Below are the code and all the weights of a small trained network. Each question names an input and a class and asks about switching units off, where a switched-off unit gives its printed mean instead of its output.

import numpy as np


def w(rows, s, z=0):
    codes = np.array(rows[::2]) - 128.0
    scale = np.full(codes.shape[1], s)
    scale[-1] = z or s
    return codes * scale


def norm(h):
    return h / np.sqrt((h * h).mean(-1, keepdims=True) + 1e-5)


def f(y):
    return np.maximum(y, 0)


def log_softmax(a):
    a = a - a.max(-1, keepdims=True)
    return a - np.log(np.exp(a).sum(-1, keepdims=True))


def net(x, mask):
    res = np.array(x, float).reshape(1, 6) / 4 @ E
    u = 0
    for l in range(2):
        y = f(norm(res) @ A[l][:, :-1].T + A[l][:, -1])
        res = res + np.where(mask[u : u + 7], y, B[l][:, -1]) @ B[l][:, :-1]
        u += 7
    return log_softmax(norm(res)[-1] @ U[:, :-1].T + U[:, -1])


A, B = {}, {}
E = w([
[31,253,198,210,82],'x0',
[104,113,112,151,114],'x1',
[252,180,21,129,115],'x2',
[114,117,149,131,113],'x3',
[129,126,136,132,127],'x4',
[2,129,128,107,219],'x5',
],0.0083)
A[0] = w([
[181,154,75,118,68,71],'0.n0',
[148,88,8,158,150,69],'0.n1',
[165,90,149,170,108,2],'0.n2',
[187,43,159,171,81,81],'0.n3',
[108,80,193,97,98,68],'0.n4',
[1,89,167,180,46,221],'0.n5',
[56,61,141,42,182,32],'0.n6',
],0.0079,0.0036)
B[0] = w([
[76,60,67,74,19,180],'0.n0',
[219,164,209,100,202,184],'0.n1',
[152,93,146,116,191,134],'0.n2',
[206,142,180,78,253,174],'0.n3',
[173,164,7,125,157,161],'0.n4',
[213,179,182,162,189,253],'0.n5',
[90,113,54,88,88,194],'0.n6',
],0.007,0.0068)
A[1] = w([
[78,68,194,101,200,60],'1.n0',
[61,2,117,141,186,44],'1.n1',
[70,97,198,96,159,2],'1.n2',
[63,175,116,163,134,218],'1.n3',
[174,147,152,213,8,76],'1.n4',
[134,255,137,155,56,131],'1.n5',
[213,50,120,106,171,217],'1.n6',
],0.0094,0.0035)
B[1] = w([
[124,41,49,121,140,175],'1.n0',
[110,89,36,140,72,171],'1.n1',
[114,101,121,76,70,149],'1.n2',
[236,174,176,149,175,184],'1.n3',
[96,79,54,79,74,182],'1.n4',
[192,85,91,80,75,211],'1.n5',
[73,167,255,185,173,254],'1.n6',
],0.0093,0.0088)
U = w([
[87,149,167,94,193,2],'0',
[198,180,119,98,75,254],'1',
[109,79,11,68,39,248],'2',
],0.012,0.00098)

Each question gives the input, the list of numbers given to net, and the class t.
The units are the neurons (one row each of A and B). Each row of codes is followed by its name. A weight is (code - 128) times the scale printed after its matrix; where a second scale follows, it is the last column's (A, B and U).
mask holds one flag per neuron, layer by layer. A switched-off neuron (its flag False) gives its mean, the last column of its row in B, instead of its output. The means were averaged over made-up inputs and are rounded, as every weight is.
A unit's drop is (log p(t) with every unit on - log p(t) with that unit switched off) / (log p(t) with every unit on - log p(t) with every unit switched off).
The circuit of an input: a set's keep is (log p(t) with only the set's units on - log p(t) with every unit switched off) / (log p(t) with every unit on - log p(t) with every unit switched off). Starting from the 12 units with the biggest drops (on a tie, the unit counted first), units are removed one at a time, each time the one whose removal leaves the highest keep (on an exact tie, the one counted first), for as long as the keep stays at least 0.8.
circuit, biggest first: the units of the circuit, biggest drop first
most important unit: the unit with the biggest drop
top k neurons: the k neurons with the biggest drops, biggest first
top k neurons in layer l: the k neurons of layer l with the biggest drops, biggest first
drop when u is switched off: that unit's drop, to one decimal
input [6,8,4,-5,-7,-5], class 2: most important unit => 1.n4
input [3,8,2,4,-6,5], class 1: circuit, biggest first => 1.n6; 1.n3
input [-6,-8,-3,-8,-1,-5], class 0: circuit, biggest first => 1.n6; 1.n5
input [-7,4,7,-7,5,5], class 0: top 2 neurons => 1.n6; 1.n5
input [-7,0,8,-5,-4,3], class 0: top 3 neurons => 1.n6; 1.n5; 0.n1
input [-2,-7,-3,-5,5,-7], class 0: top 3 neurons => 1.n6; 0.n3; 1.n5
input [7,-8,7,-4,7,-2], class 2: circuit, biggest first => 1.n4; 1.n6; 0.n5
input [0,-5,-8,1,-2,1], class 2: top 4 neurons => 1.n0; 1.n6; 0.n6; 0.n1
input [7,2,4,5,6,-1], class 2: top 3 neurons in layer 1 => 1.n4; 1.n6; 1.n5
input [5,-2,2,0,3,-3], class 2: circuit, biggest first => 1.n4; 1.n6
input [8,7,-6,8,3,-1], class 1: circuit, biggest first => 1.n6; 1.n5; 1.n3
input [8,-7,-7,0,-8,-2], class 1: top 3 neurons in layer 1 => 1.n6; 1.n5; 1.n3
input [0,-3,-8,-1,-5,7], class 2: drop when 1.n2 is switched off => 0.2
input [-7,2,-8,4,0,6], class 2: circuit, biggest first => 1.n1
input [-5,8,-6,-4,-2,3], class 2: drop when 1.n1 is switched off => 0.3
input [-5,-6,-4,-7,4,-2], class 0: drop when 1.n6 is switched off => 0.5
